Below is a small trained network, with its code and all its weights. Each question gives an input and a class and asks what happens when units are switched off, that is, made to give their printed mean instead of their output.

import numpy as np


def w(rows, s, z=0):
    codes = np.array(rows[::2]) - 128.0
    scale = np.full(codes.shape[1], s)
    scale[-1] = z or s
    return codes * scale


def f(y):
    return y / 2 * (1 + np.tanh(0.7978845608 * (y + 0.044715 * y**3)))


def log_softmax(a):
    a = a - a.max(-1, keepdims=True)
    return a - np.log(np.exp(a).sum(-1, keepdims=True))


def net(x, mask):
    res = np.array(x, float).reshape(1, 4) / 4 @ E
    y = f(res @ A[0][:, :-1].T + A[0][:, -1])
    res = res + np.where(mask, y, B[0][:, -1]) @ B[0][:, :-1]
    return log_softmax(res[-1] @ U[:, :-1].T + U[:, -1])


A, B = {}, {}
E = w([
[209,45,136,182,208],'x0',
[37,58,86,44,156],'x1',
[140,100,255,155,132],'x2',
[156,187,135,36,187],'x3',
],0.0095)
A[0] = w([
[86,177,152,145,32,231],'N1',
[161,112,128,153,162,218],'N2',
[69,37,126,186,133,250],'N3',
[121,83,129,138,136,101],'N4',
[136,139,127,55,215,196],'N5',
[4,105,190,68,83,254],'N6',
[183,100,81,169,143,110],'N7',
],0.014,0.0034)
B[0] = w([
[39,157,128,87,253,225],'N1',
[133,129,168,226,232,197],'N2',
[42,16,55,70,159,245],'N3',
[113,104,80,139,64,156],'N4',
[109,44,80,86,228,211],'N5',
[131,247,83,82,151,250],'N6',
[169,157,202,191,126,194],'N7',
],0.012,0.011)
U = w([
[108,119,24,120,160,224],'0',
[192,130,139,216,122,218],'1',
[71,6,97,176,135,54],'2',
[154,145,122,154,52,2],'3',
[55,247,175,175,106,170],'4',
],0.011,0.0044)

Each question gives the input, the list of numbers given to net, and the class t.
The units are the neurons (one row each of A and B). Each row of codes is followed by its name. A weight is (code - 128) times the scale printed after its matrix; where a second scale follows, it is the last column's (A, B and U).
mask holds one flag per neuron, in row order. A switched-off neuron (its flag False) gives its mean, the last column of its row in B, instead of its output. The means were averaged over made-up inputs and are rounded, as every weight is.
A unit's drop is (log p(t) with every unit on - log p(t) with that unit switched off) / (log p(t) with every unit on - log p(t) with every unit switched off).
The circuit of an input: a set's keep is (log p(t) with only the set's units on - log p(t) with every unit switched off) / (log p(t) with every unit on - log p(t) with every unit switched off). Starting from all 7 units, units are removed one at a time, each time the one whose removal leaves the highest keep (on an exact tie, the one counted first), for as long as the keep stays at least 0.8.
units of the circuit, in order: the units of the circuit, biggest drop first
unit that matters most: the unit with the biggest drop
top k neurons: the k neurons with the biggest drops, biggest first
drop of u: that unit's drop, to one decimal
input [-1,-3,-2,-1], class 4: unit that matters most -> N3
input [8,-1,-5,2], class 1: units of the circuit, in order -> [N7; N3]
input [3,-2,-5,2], class 1: units of the circuit, in order -> [N3; N1]
input [1,3,-5,-6], class 2: top 2 neurons -> [N6; N3]
input [-4,4,8,4], class 4: top 2 neurons -> [N3; N6]
input [4,-2,-8,1], class 1: units of the circuit, in order -> [N3; N7]
input [5,6,-2,8], class 2: top 2 neurons -> [N6; N5]
input [-7,7,7,-3], class 4: top 2 neurons -> [N6; N5]
input [1,-6,0,7], class 1: top 2 neurons -> [N3; N1]
input [-5,-2,-5,1], class 4: top 2 neurons -> [N3; N5]
input [2,-3,1,2], class 1: units of the circuit, in order -> [N3; N1]
input [1,-8,-3,2], class 1: top 2 neurons -> [N6; N1]
input [-1,2,4,0], class 4: top 2 neurons -> [N5; N3]
input [0,7,6,-4], class 0: top neuron -> [N6]
input [-8,1,3,-5], class 4: top 2 neurons -> [N5; N6]
input [3,0,-3,-4], class 2: drop of N6 -> 0.3
input [-7,-4,-1,-6], class 4: drop of N5 -> 0.3
input [7,-1,-4,-1], class 1: drop of N2 -> 0.1
